Each row has a hidden value. The values are split into ranges, and the group after each row names the range that its value falls in. Each part has its own value, ranges and names.
[ 355  -90 -176  -23  373  322 -200  -82  146 -122 -213  537  270 -339
 -169 -187  143 -430  461 -441 -244  242 -173  289  119  -40   71  123
  -57 -292 -132  -52  112 -245   16  421  154   24 -102 -481  110]	L
[ 127 -495 -364 -292  -88 -224 -117 -209 -432 -378 -146 -190 -411  172
  461  191  373 -356   26 -230 -234 -131 -133  481 -365  399  148  -54
 -309   -1   92 -429  233   39  -86  148   98  158  113 -177   90]	X
[-350 -319  109  -85 -287 -356 -111 -331   -7  313 -177  199 -632 -234
  -61  -52  157 -216   64 -250  395  245 -206 -321  -82  107 -311  -72
  102  -26  133    2 -101 -120  350 -212  -56    0 -297   84 -124]	M
[-495   76   22  372   38 -258  366 -136 -348  -34  109 -314  -95  326
  190 -315  282 -148  338  153 -183   51 -295   86 -365  380 -183   94
  -40   87  206 -733  -50   40 -245  -92  128  114 -474  -43 -104]	F
[ 215 -168  -18 -375  165   71   51   55  276 -322 -102  -71  241   70
  -39  185  132  -15   21  251 -164 -153  151   71  245   34  311  -37
  116  125 -258   56  262   53 -259   90  -76  -65  -74   58  367]	V
[ -17 -299 -144  -93 -245 -299 -371  -68   89 -341 -323 -192 -640 -319
  314 -118  314 -415 -276 -472  -30 -184 -331  588 -114  125  182  -13
   29  -87   42   28 -346 -245  279 -286    5 -120   16  160  -13]	V
[-193  196  130  103 -465 -123  186 -152  186   50 -168 -340 -323  -79
  154 -246 -259  238   24   27  424 -249 -443  -54  306  437  -71   27
  534 -126   70   84 -478 -203 -103 -301  -55 -470 -167  623  -69]	V
[ 152 -418  -45 -312  256 -234 -250  217  349 -484    0   -6  359  125
  -64  295  708 -314 -280  153 -325  -18  510  473  -33   -6  364 -224
  -39  218  -94 -174  329  139  -52  189 -184   -7   11 -249  283]	M
[ -56  409  -32  -45  140  413  469 -237   49 -116  174 -210  206  158
  -75 -229 -166   50  628  321 -514  -37   19  -85  -21   85  349  310
    0  283 -181  -83  109   15 -522  -16  -25  284 -499 -326  328]	E
[  66  292 -254    6  -54   49  -21 -181   34 -281  -49 -219 -292  129
  389 -245  -39 -230  168 -233 -180 -146  -45  364 -138  325  267   35
   -9  183    0  -33 -331 -192   18 -151   53  -14 -172  -39  214]	P
[-490    6  167   94 -164   51  563 -210   90  115  289   92   99  222
 -322  200  166   55  -50  449  123  384  157 -484   85  191 -383   15
   56  332  173 -302   64   35   48 -416 -205  110 -304  275  131]	U
[ -43  344    1   52 -419 -102   43 -157  280  -69 -169 -243 -329  133
  379 -141 -105   76    1 -112  382 -271  -56   37  246  513  146 -162
  451   86  108  222 -527 -158  132 -327 -113 -436 -204  499  203]	P
[  56  -28 -153  105  246 -168 -198   76  118 -387 -241  126  121  226
  269  -50  587 -526   -4 -312  -53  -21  161  406  -70  264  202 -202
  -46   67   69 -272  -48   18  281   36   50 -106 -148   -5  307]	U
[   8   24 -160 -141 -152  158  244 -193   74 -172  -50  -97 -174   22
   48  153 -266   43 -168    0  198   48 -211   28  231  274 -104   77
   72   66  -47   18 -228 -225  -66 -293   -2 -159  236  635   91]	U
[ 334 -354 -210 -286 -201 -168 -347   84   94 -542 -156 -210 -155  119
  558  293  479 -277  -52 -225 -185 -345  110  734   10  339  438 -331
   69 -100   66  -91   77  -53 -115  156 -100 -256   38 -130  274]	X
[  54  -93  -71 -198  377  140  154  -11  287 -206 -198  334  312  149
 -223  366   62 -188 -199   33  272  284  163 -195  375    9  -82  -78
  -30  161 -200   23   91  -31   99 -143    0  -94  226  684  336]	P
[-217  301 -114  250  -15  111  211 -242 -184  -65  -56  -52 -259   82
  205 -478  -59 -290  457 -220  -92    6 -366  -12 -162  292  -90  177
  -38   20   70 -340 -191 -171   90 -172  180   86 -480 -115  128]	M
[  95 -391   54 -577 -189 -215 -332  -84  524   30  -26   59 -360 -352
 -197  298  -56   28 -346    8  217  122  207  -19  219 -172   61 -172
  228  138 -202  504  -66 -239   71 -125 -254 -174  124  167   10]	H
[ 138 -256 -203 -312 -100 -331 -451   51  239 -444 -249 -334 -654 -249
  397  -59  113 -300 -449 -329  -87 -270 -183  625  -72   -4  282  -82
   40   93 -166  220 -383 -320  204 -317   20 -171  119  276   73]	F
[-129 -135  231  -76 -110  -60 -139 -250  254  337 -227  359 -267 -404
 -195 -172  145 -172  507 -218  145  175 -158 -321  150  -94  -11  -14
  275 -158  -27  247   14 -123  105   38  -89  -14 -586 -300   46]	V
[-211  157   67   75 -513  -79  267 -377  136   97   38 -252 -179    0
    7  -40  186  176   88  142    7  -54   50   71   -7  491  220   92
  318  180  253   80 -318   48 -148 -199 -286  -56 -211   65  -16]	P
[-396  187  134 -195 -275  -99  220 -451  232  239  -35 -170 -590 -183
 -198 -236 -111   46   38  154   34   52   32 -478  -80  -19  159  245
  142  501 -102  403 -281  -19  186 -575 -201  269 -478  118  152]	V
[ 277 -305 -230 -338  124 -363 -820  221  408 -397  -28  -10 -430 -259
  289 -116  160 -509 -316 -483 -131  -26  136  739 -163 -157  132 -312
  -20   24 -170  107 -223 -469  310   66   31 -230   49 -329   10]	X
[ -21 -267 -201 -149  216 -493 -311   49   -3 -452 -259 -301 -196  191
  324   -7  503 -432 -247 -214 -120 -167   83  596 -303  203  343 -125
 -129  168  -49 -262  -48   70   22   20   51  -23  100  133   86]	E
[ -22  139  -75  -70  619 -239  -44  163  290 -272  -89  -76  390  289
 -138 -238   88 -205 -158  133   27   44  244   91  -20   61  100  -17
   25  316 -285 -213  -19   29  -10  103  118 -106    8  247  161]	Q
[-166  225  113 -173  131  117  304 -290  217  188 -207    9 -127  -31
 -165  -40 -304  102  321  113  199   98 -128 -499  265  -49  123  159
  193  193 -277  343 -116  -46 -202 -251  -17   29 -265  502  210]	W
[-324  148  199 -189  243   89  488 -284  191  323   -5   74   18   53
 -400   54 -316  209  275  406  187  314  -17 -764  227 -148 -112  175
  130  330 -294  203   50    8 -270 -263  -40  153 -305  489  149]	F
[  33 -427    6 -423 -343 -422 -176  -63  294 -183 -162  -80 -289   81
  131  385  421  -38 -536   96  309 -142  338   15  129  302  134 -318
  219  250   55  177    5   98  315 -214 -272 -228   72  349  243]	L
[ 238 -904 -149 -534  -44 -382 -382   42 -107 -298 -197  -29 -260  -91
  198  450  344 -220 -169 -122   34  -64 -129  414  -21  125  -23 -265
  -63 -261  -54 -259  412  -55 -210  347   18 -150  283  -27  -59]	E
[-210  424   29  232 -497  183  388 -244  132  -19  257 -465 -117  -68
   35 -337 -262  273  224  186 -153 -123 -288  241   53  430   72  250
  361   30  161  -81 -471 -252 -401 -234 -146 -176 -247   41 -133]	H
[  93 -186 -138  -89  548 -213 -503   82  172 -144 -200  312  -68 -220
  -62 -364  186 -605  156 -458 -113  218  -66  287 -185 -210  -36  -38
 -143  -63 -226 -162   23 -262  241  267  228   30 -177 -396   -1]	Q
[-162  358  263  152  -64   71  183 -187  395  298  -50  146  199 -101
 -274 -360  -27  106  497  103  164   79   10 -350  263  169   58   64
  477   11   -7  161 -163  -43  -79   45 -132 -182 -578 -113   92]	M
[ -26 -130 -118    2  582 -240 -503  174  288 -329  -20   68   90 -106
  -17 -133  465 -649   94 -383 -428  260  187  738 -316 -306  291  -91
 -215   69 -155 -195  -52 -212  -95  199   51   98  -90 -402  -39]	Q
[-475  508  363  462 -212   25  460 -197  250  265  -74  -87  125   64
 -107 -394  100  135  521  180  195  -11 -192 -351  242  322   30   97
  529   14  161  -38 -333   31 -144 -262 -135 -205 -736  232   89]	W
[  99 -242 -255 -192  -33   49  -76  -75  -35 -449  -97  -24 -238   78
  320  255  314 -404  -64 -241 -206  -19   -7  418  -64  149  180  -94
 -207   69   16 -159   46 -117   69 -164   -7   60   32   59  296]	L
[-255  209  -68  322 -138    1  270 -217 -247 -232 -104 -282 -101  260
  365 -263  401 -281  481 -119 -283 -180 -225  305 -235  474  273  108
   -7   16  232 -461  -94   97 -177 -101   27   95 -485 -145  185]	Q
[-379 -350   92  -44 -136 -159  364 -202 -184   88   95  -99 -141   21
 -189  128   87   60   24  299   76  218 -284 -211  -41  179 -378  100
   14    9   84 -428  162  -11 -253 -130  -22   73 -108  237 -165]	W
[ 203  -10 -288 -197  177 -212 -570    1  341 -292 -165  -57 -414 -266
  201 -206  -43 -416 -248 -552  -49   31  -17  662 -130  -59  233  -58
  -27   81 -191  248 -480 -434  211  -61   74 -158  221   63  -53]	L
[-177 -311  317 -215 -241 -291  -35 -162  456  152 -315  218  -85 -243
 -328  112  542  -43 -157  130  288   15  211 -386  270   52  149  -88
  382  148   17  335   59  203  346 -205 -322  -79 -364  138  228]	V
[ 121 -113 -310 -196  780 -259 -358  157   60 -431   95 -215   47   19
   47 -305  157 -464    0  -97 -682  116  103  730 -510 -260  274  108
 -373  284 -364 -314   28 -203 -277  282  240  272   29 -466  -61]	F
[-154   83  -68 -296  392 -120  -68  -10  375 -111  104 -221 -186  -98
 -233  -78 -389  -74 -240   92  -46  242   45   79  -37 -335   32  122
  -53  382 -418  190 -267 -323 -204 -273   27   47  148  418  -69]	V
[-430  389   23  216 -691 -190  454 -406 -172   69   80 -786 -535  197
  357 -338 -252  345  180  184  133 -327 -401   89 -133  723   88  183
  374  120  262 -168 -551  -60 -391 -378 -105 -192 -255  409 -183]	Q
[ 492 -193 -376 -425  562 -142 -461  247  262 -575 -114 -103  175   45
  131  -48  -35 -310 -291 -172 -200 -103  140  680  -32   -7  259  -91
 -116   85 -397  -77   32 -234 -113  358  188 -189  421    1  116]	H
[-116  461  -59  -13  499  284  354  -77  347 -203  120   23  439  339
 -205   56    3 -137  147  234 -230  258  420  -86   82  -66  295  101
  -90  529 -239   40  -57   17 -198 -219  -75  185 -155  256  417]	U
[  54 -513   23  -46   74 -261 -192   26  -39 -195 -396  249  -41  -62
  177   66  728 -428  144 -226  -19  -64 -158  167   30  170   48 -184
   44 -228   78 -280  274   94  202  168   54  -69 -317 -155  213]	F
[   0 -438  150 -463  250 -277 -444   -8  587  179  -24  415 -190 -598
 -610 -147  108 -226 -243   12   -5  368  211 -241   35 -520 -147    9
   90  209 -335  367   91 -238  395    4 -104  115 -230 -389  -37]	W
[-233  -19  -90   27 -326 -194   94 -205  -51 -307 -171 -440 -560   -9
  363 -110  321 -208 -144 -105 -190 -254 -237  359 -191  284  296  111
   16  202  109  -61 -339  -36   90 -506  -68   72 -210  260  142]	F
[ 119    1   10 -102  -69  212 -128    2  519 -138  -41  295  -17 -388
 -228 -122    1 -198 -128 -153   23  127  -25   54  323  -88  -55   23
  204   -3 -106  245 -198 -353  352 -209  -95 -173 -151  -17  196]	X
[-171   70   41  -11  -87    0  114  -84  314   18  137   31  -69 -208
 -332 -295 -173    2 -217  133  109  178  -96 -136  108   68 -303  149
  187  158  -57  -37 -241 -276  220 -257  -44 -102 -130  111  -51]	H
[  83  195 -141  -57  343  219  -23  -76  124   24  216  225   39  -53
 -104 -334 -361 -189  438  -83 -176  302  -63  -38  -42  -72 -232   67
  -58   54 -202 -148   -9 -396  -87  179  182   51 -293 -421   42]	U
[ -31 -157 -246 -119 -398 -149   74 -420 -392 -114 -241 -334 -620  127
  550  123   70 -101  242 -304   64 -195 -360  308 -185  561  204    5
  -26  -96  180 -145 -142  -24 -245  -55   28  -26   52  246  -10]	X
[ 215  202 -212 -177  241    6   91   22  196 -435   77 -319  351  371
  139  -42  139  -24  -19  244 -345 -199  367  400  -63  317  473    8
   30  368 -151 -119   11   85 -298  151  -47  -29   16  -70  309]	L

Part 2:
[-114    9  363  -90  -68  194 -156 -105   54  132   47  -54   -1 -151
  -94  -32  -93 -110  114  -17 -108  -26  187   93 -116  -62   26  192
  -16  169  -82  -76 -144 -168  232  124  -52 -120   89  -75  116]	(71)
[  49  172   75 -113  188  213   91  337  174 -152  -35  -89  120 -185
   -7  177  -66   37 -103  108 -173   35  117   32 -108  267  107   58
  191   18 -145   58   95  -69 -161   51 -113   54  110 -165    4]	(71)
[  19 -220 -100 -151   51  372   95  172  -14  107    6  -19  178  194
 -142  139  136 -181   60   87   70  140   75  -85  -97  -46  -52  120
   31 -286  115  -29 -128  -46  105 -305  -33   16   13   22  -19]	(71)
[  54  299   59  -77 -307 -198   83  117  104  -60   56  127  -14  -26
  181   -4  -42   47 -217 -205   84   51  -37  105  -24  240  204 -156
 -151   -6 -151  -25 -179  107   41  252   79 -148 -141  171 -149]	(88)
[ 195   17 -274  -99  111 -104   95  -63 -177  -91  173   55   30  203
   66  -24   90  227 -129   33  378  108 -165 -103  133   38    0  -84
   11 -214  142  -50 -278  155 -228 -309   10 -133  145   53   44]	(67)
[ -51 -226 -265 -116  114  129   86 -108 -113  154  -45  -88  136  283
  -82   84  136   53   22  -68  190  140  -15  -37   49 -141 -155    5
   56 -319  163   -9 -156   15   -5 -354   51   13  117  -53   47]	(67)
[-109  215  208   18 -242   95   18 -174   74  221   14   12 -108 -177
   -5 -167  -51  107   99  -92   55 -199    3   84  -45   92  -30  -32
 -183  252  -41  -37 -266  -26  218  119 -129  -38 -138    5  -44]	(69)
[ -19 -223  -17  -44   88 -141  201  240 -162  286   34  100   37  393
  -55  278  112   54  -77  -97  -70   60 -192   57  -28   -9  158  -49
  218 -294   39   97  155  -25   40 -216  255   16    3  191 -149]	(77)
[-141  106   32  -12 -279  164  -16 -327  134  201  -97  -25  119 -167
   44 -330 -125   72  -36 -271  214  -44  106  -32  -75  -11 -171  100
 -198  149   52 -103 -150  150   47   54 -135  -61  -90 -142  188]	(69)
[ 110  283 -145 -104  -49 -203   94  -24   77 -149  -14  -31    6   32
  196  -50  -69  197 -253 -185  256  106  -13   83   76  161    4 -191
  -76 -169  -57  -45 -201  223 -154   25   28 -110   32  -16  -56]	(88)
[ 136  133 -138 -226   30 -239   46  227   82 -126   94   44 -132   36
  183  271   29  147 -327  183   19   67  188   16  -76   79  213  -64
  148  -44  -57   20  -21   37 -159   74 -123 -132  288 -140  -25]	(71)
[ -96  -77   19 -179   22  400   64  309  177   -4 -144  -87  260  -37
  -94  227  -21 -220  -12   21 -181  142  251  -11 -239   68   30  151
  143 -109  -75   14   76  -81   45  -24  -63   84  -37 -129    9]	(72)
[  26  -58  -57 -145   44  217  -29 -128 -123  -55   98  -66  120  125
 -100   -7   62  -42  164   39  191  135    3  -19   46  -49  -97   30
  -61 -138   70  -91 -446  -52   68 -229    7  -75    9   28   36]	(84)
[-213 -211  -57  -93  -29 -200  119  -77  -12  385  -71   41  -17  174
   -7  215  130  179 -153 -189 -225  -26  -34  106  -38  -74  144   43
  222  -36    8  155  181 -203   92   45   61  -35  197  -95   74]	(88)
[ -43    2 -310 -152 -138  -76  -19 -305   76    6  -76  -98  154  100
  123 -205  -79  161 -103 -122  239  201  183  -84   10  -30 -193   42
  -78  -48   67  -91 -184  177 -191  -29 -114  -40   67 -330  267]	(87)
[ 103 -157 -245  -99  121  -12  121  -18 -125  104   35   19   18  286
   -7   57  138  100 -154  -72  310  118 -103  -61   64  -88  -30  -41
   53 -400  162  -30 -100  121  -42 -375   51 -117  174   66   16]	(91)
[ 113   28  155 -161   84  157  -49  -34 -139 -178  214   -4   43   46
 -134  -13   -9  -31  240  181   20   98  -53    4    7   98   76   64
   18   35  -63  -85 -497 -180   94 -119  -38 -129  -66   55   47]	(67)
[ 150 -174 -168 -188  121  135  135  224 -160  -60  161   69  147  325
  -85  244  206  -89  -11  118  114  204 -106  -53   23   19   94    0
   78 -358   98   -1 -260  -75    6 -325  101  -70   56  184 -103]	(71)
[ -72  -60    7  -18 -129  -19  209  376   53  170   25  238  156  -18
   18  279  182   21 -318 -219 -227   11 -198   -3  -90  246  420   52
  179  -45  -87  183  334 -164  -24  164  142  -80   68  218  -41]	(88)
[-204   38 -100   35 -296  136  100  263  247  255 -125   63  204 -163
   85  108   91    0 -240 -203 -138   13  101  -59 -114  221  128   79
  -34   74  -60  117  376    3  -94  287   -6   90   69  -69   36]	(77)
[ -17  150  254  103  -65  127  -53 -191    0  160  124   -4  -45 -215
  -73 -316  -62  176  163  -23   44 -134 -118  -18   68  201  -14  107
 -126  264  -46  -39 -148  -73   36   72 -118  -65   15  -49  170]	(87)
[-113  220   39   85 -146  166  184  387  211  192 -132   41   99 -204
   78  151   10   44 -229 -194  -43 -119    2   33 -116  263  110  -77
  -10   18  -80  101  317  119  -70  152   36  121  -41   80 -187]	(77)
[  22 -197  -75 -107   70 -249  242  324 -172  188  101  127   35  468
  -34  372  162   78  -44   19 -198  117 -217   77   -2  100  247  -96
  246 -256  -22  146   60 -136   14 -133  255   44  -39  179 -200]	(72)
[-114   -8  371  -26 -199  -71  -82  -18   24  311   78   70 -116  -10
  -22   -2  -66  -40   26  -70 -147  -74   88  114 -117  -27  141  112
  -20  160  -91  -27   15 -112  260  198   42 -118   27   33   19]	(71)
[  78   90  371   73   61  238  -56 -127  -40  161   99  -78 -103  -59
 -160 -349 -162   38  306   64  136  -95  -57    1    4  102 -139  100
 -126   54  -23 -140 -235   47  171 -170 -103  -45 -120   -8   79]	(67)
[  -9  161 -137  -19 -181   49   95  311  269   24  -75   24  160 -144
  154   26  -10   53 -292  -84  -24   98  136  -84  -86  310  107   39
  -28   -8  -93   51  291  138 -241  229  -76   45   85 -145   61]	(72)
[-179 -214  -65   -8  -95 -110  125  166  -38  393   10  145   13  126
  -16  290  217  104 -182 -121 -195  -37  -96    1  -51   19  257   49
  184  -21   16  171  314 -183   38   66  112  -17  199   62    7]	(67)
[ -19 -260  -16  -83 -102 -378  103  245  -68  304  125  161  -42  397
   14  225  134   72  -92   35 -306  153  -81   13  -31  120  317   61
  193 -115  -81  131  251 -177   27  116  159  -39   96   15   29]	(72)
[ -23 -111  194 -204    1  313 -140 -102  -46  -98   79  -64  190   18
 -166  -42  -81 -214  235   57  -29  186  153  -12 -117  -55  -11  223
   17   11  -51 -134 -376 -164  167  -74  -32 -125  -65  -55  176]	(84)
[  83  117  281  -68   32   20 -104   -1  -82  -90  264   18  -91  -88
  -92  -34    1   63  210  201 -124    6  -69   44   56  217  186   74
    0  202 -155  -25 -328 -263   87  119  -56 -143   64   22   78]	(84)
[  -1  184   96 -137  129  129   -8  165  170 -130  -89  -93    6 -245
   42  151 -113   41 -208  -12  -30   -1  210   62 -147   84  101   32
  172   16 -132  -13   71   12  -73   65 -122  -84  193 -164   50]	(87)
[ -97   47  385   56   -2   51  -78  -58    1  285  101    6 -146 -178
  -90  -63  -56  117  108   27 -159 -193   -6   70  -44   68  103  140
   49  272  -81   17   48 -169  141  124  -71  -70  135  -53  104]	(77)
[  14  229  130   20 -146  -23   38 -194   63   97   24  -28  -32  -62
   41 -300 -118  168   53 -151  138  -45  -69   65   55  183  -78  -42
 -183   79  -56  -65 -246   95   49   61  -60  -55 -131  -34   37]	(88)
[  86 -264  -99 -199   48  107  126  373 -108  -37   95  119  238  341
  -89  310  146 -200  -67   33  -58  287  -56  -68 -102   51  227   82
  182 -363    2   21  -22  -87   15 -203  179  -72  -23  191  -52]	(77)
[  78  -93  296  -27  145  483   27  121   51  167  -73 -102   -3   29
 -230 -154 -127 -205  192   40  125    3   88  -33 -175  -15 -142  160
   -4 -256   14 -150  -55   95  273 -362 -111  -26 -137   12   16]	(91)
[  35 -182 -186  -57   93   22  127  -96  -70  283  -60    1  -27  240
   -7  -38   49  129 -175 -122  337   13  -23  -76  -27 -183 -123   14
   65 -337  213  -51   42  223   -9 -414  -29  -81  151  -32   68]	(91)
[-119 -184 -115  -66 -143  133  167  401  178  229 -102   61  255  109
  -22  198   98  -91 -124  -42 -299  159   87  -87 -171  221  166  157
  138  -99  -70  133  389  -94  -62  118   13  133  -17 -109   56]	(72)
[  30   48 -314 -120  112  -64  105 -246  -52  -13   -6 -103   47  132
   64  -25   96  274 -110 -114  272   80  -73   30  171   -2 -141 -116
  -13 -212  112    4 -298   67 -142 -215  -31  -58  195 -113   56]	(88)
[ -84   81  -63  -10 -285 -132  115  344  163  138   14  112  109   12
  117  166  104   38 -189  -94 -233   98    1   10  -34  337  262  -19
  -17   41 -158  135  240  -77  -85  360   87   51   12   13  -56]	(72)
[ -43  182  103   -7 -263  -39  -46  -85    8   22  108   74  113  -87
   88 -129  -55   46  -47 -194  115   44  -37   26   26  134   69    2
 -173  137  -60  -57 -191   54  -27  197   95 -111  -55   94   35]	(77)
[-136   96  -82 -189 -213  178   52  323  300  -47 -221  -56  252  -81
  113  239  -78 -197 -248 -158  -92  184  363   37 -259   84   60   23
   30  -97 -132   -4  144  101  -29  212    0   53  -53 -130  -60]	(72)
[  92  -97 -128  -79   92   96   60 -199  -97   82   77  -66   43  202
  -91 -229  -11  161  189  126  188   85  -54 -118   53   45 -177   74
  -14  -89  110  -74 -295   41  -56 -317 -149    5  -36 -176  180]	(87)
[ -74 -131   90  -28  -45   19  245  388   56  304 -115   64   62  247
  -83  187  -12  -40    4  -62 -258   31  -55   40 -195  170  146    0
  189 -156  -98   99  274  -32  126  -56   98  142 -254   50 -146]	(87)
[ 140  -93   48 -137  155  155   48   38 -113  -33  119  -86   87  294
 -145  -31    3  -63  248  146   60  191  -45   14   45   66  -92   40
   -1 -256   12  -78 -365  -56   84 -289   37   -2  -91   12  -19]	(71)
[ -60   66  234   30 -113  -15  -48  -90   27  209  172   70 -138 -199
  -64 -136   23  208  131  142 -225 -157  -55  -26   -4  236  181  157
   13  417 -111   58  -43 -280   66  237 -206  -70  102 -145  209]	(87)
[  16  282   -9  -15   10   73   47  107  207    3 -201 -117  -14 -163
  156  -24 -168   70 -332 -254  321  -11  182   65  -83   27 -105 -123
  -50 -208  -29  -91  129  382 -102  -43  -16  -50  107  -64  -74]	(87)
[-144 -199   42  -30  -88 -176  178  196  -14  429  -63   95  -67  278
  -40  244  108   53  -87 -130 -233  -13  -76   93 -101   21  196  -25
  177 -138  -46  131  260 -123  187   10  142   28  -15   69 -105]	(91)
[-145   93   60  113 -248   33   84   52  255  319 -137   -1   82 -157
   48 -228  -83  138  -91 -208 -133  -35   31  -40  -69  301   17  105
  -69  151 -112   61  342   50  -62  266  -96   89  -52 -206  170]	(91)
[-124 -200  108  -15   17 -155   27  -54  -65  364   64   89   15   92
  -23   74   41  164 -130 -114 -164  -37  -62   19  -34  -51  156  175
  210   74   31   91  263 -141  -25   33   73  -80  258  -73  187]	(71)
